Below are the code and all the weights of a small trained network. Each question names an input and a class and asks about switching units off, where a switched-off unit gives its printed mean instead of its output.

import numpy as np


def w(rows, s, z=0):
    codes = np.array(rows[::2]) - 128.0
    scale = np.full(codes.shape[1], s)
    scale[-1] = z or s
    return codes * scale


def norm(h):
    return h / np.sqrt((h * h).mean(-1, keepdims=True) + 1e-5)


def f(y):
    return y / 2 * (1 + np.tanh(0.7978845608 * (y + 0.044715 * y**3)))


def log_softmax(a):
    a = a - a.max(-1, keepdims=True)
    return a - np.log(np.exp(a).sum(-1, keepdims=True))


def net(x, mask):
    res = np.array(x, float).reshape(1, 6) / 4 @ E
    u = 0
    for l in range(3):
        y = f(norm(res) @ A[l][:, :-1].T + A[l][:, -1])
        res = res + np.where(mask[u : u + 3], y, B[l][:, -1]) @ B[l][:, :-1]
        u += 3
    return log_softmax(norm(res)[-1] @ U[:, :-1].T + U[:, -1])


A, B = {}, {}
E = w([
[151,91,8,205,232,91,103,61],'x0',
[117,145,125,124,132,141,125,124],'x1',
[77,172,186,10,163,43,113,224],'x2',
[110,127,135,138,135,133,119,119],'x3',
[131,121,132,93,143,144,127,94],'x4',
[119,116,134,126,135,139,127,127],'x5',
],0.013)
A[0] = w([
[58,148,141,118,44,123,124,101,254],'0.n1',
[36,76,1,42,211,48,149,156,18],'0.n2',
[100,106,185,137,9,193,54,50,83],'0.n3',
],0.0064,0.0047)
B[0] = w([
[189,49,170,118,58,83,203,186,254],'0.n1',
[180,178,222,251,75,59,103,47,191],'0.n2',
[254,186,145,160,191,96,108,153,218],'0.n3',
],0.0095,0.0052)
A[1] = w([
[159,128,175,143,80,244,138,133,79],'1.n1',
[91,143,171,62,96,93,105,153,4],'1.n2',
[110,175,118,110,249,66,55,162,83],'1.n3',
],0.011,0.0034)
B[1] = w([
[193,134,176,157,109,54,80,54,253],'1.n1',
[50,98,117,58,206,136,103,151,239],'1.n2',
[239,165,155,194,100,112,144,8,200],'1.n3',
],0.011,0.0058)
A[2] = w([
[118,66,3,134,159,184,92,136,3],'2.n1',
[130,124,29,166,111,152,133,79,20],'2.n2',
[204,99,124,109,16,189,129,141,69],'2.n3',
],0.013,0.00057)
B[2] = w([
[156,227,144,128,123,247,133,168,212],'2.n1',
[93,140,133,51,119,210,163,209,254],'2.n2',
[152,172,132,211,170,73,85,51,239],'2.n3',
],0.013,0.007)
U = w([
[226,164,185,200,137,54,99,46,226],'0',
[81,100,207,20,125,76,109,213,145],'1',
[77,85,109,124,120,128,110,125,25],'2',
[85,89,77,111,109,113,125,127,3],'3',
[116,67,82,125,177,102,133,153,34],'4',
[77,93,63,110,119,111,124,137,4],'5',
[147,163,89,144,154,247,151,147,206],'6',
],0.016,0.0057)

Each question gives the input, the list of numbers given to net, and the class t.
The units are the neurons (one row each of A and B). Each row of codes is followed by its name. A weight is (code - 128) times the scale printed after its matrix; where a second scale follows, it is the last column's (A, B and U).
mask holds one flag per neuron, layer by layer. A switched-off neuron (its flag False) gives its mean, the last column of its row in B, instead of its output. The means were averaged over made-up inputs and are rounded, as every weight is.
A unit's drop is (log p(t) with every unit on - log p(t) with that unit switched off) / (log p(t) with every unit on - log p(t) with every unit switched off).
The circuit of an input: a set's keep is (log p(t) with only the set's units on - log p(t) with every unit switched off) / (log p(t) with every unit on - log p(t) with every unit switched off). Starting from all 9 units, units are removed one at a time, each time the one whose removal leaves the highest keep (on an exact tie, the one counted first), for as long as the keep stays at least 0.8.
units of the circuit, in order: the units of the circuit, biggest drop first
k most important neurons: the k neurons with the biggest drops, biggest first
top k neurons in layer l: the k neurons of layer l with the biggest drops, biggest first
drop when u is switched off: that unit's drop, to one decimal
input [-6,-1,0,-4,0,3], class 0: units of the circuit, in order : [2.n3]
input [1,6,5,6,-6,1], class 0: 2 most important neurons : [1.n3 2.n2]
input [6,6,0,-1,6,-2], class 6: 2 most important neurons : [1.n1 2.n2]
input [1,5,-6,-7,0,-5], class 6: 2 most important neurons : [2.n2 0.n1]
input [1,8,8,4,6,2], class 0: 3 most important neurons : [1.n3 2.n2 0.n2]
input [0,-1,3,3,-1,4], class 1: 2 most important neurons : [0.n3 2.n3]
input [1,-2,-7,-4,0,-8], class 6: top 2 neurons in layer 0 : [0.n1 0.n2]
input [1,8,6,-8,1,-1], class 0: 2 most important neurons : [1.n3 2.n2]
input [2,-7,8,8,4,8], class 0: drop when 1.n3 is switched off : 1.0
input [0,7,3,4,-6,-5], class 1: drop when 0.n3 is switched off : 1.1
input [8,-1,-2,7,-8,-7], class 6: drop when 2.n1 is switched off : 0.0
input [-8,2,-1,3,-4,2], class 0: drop when 2.n3 is switched off : 0.2
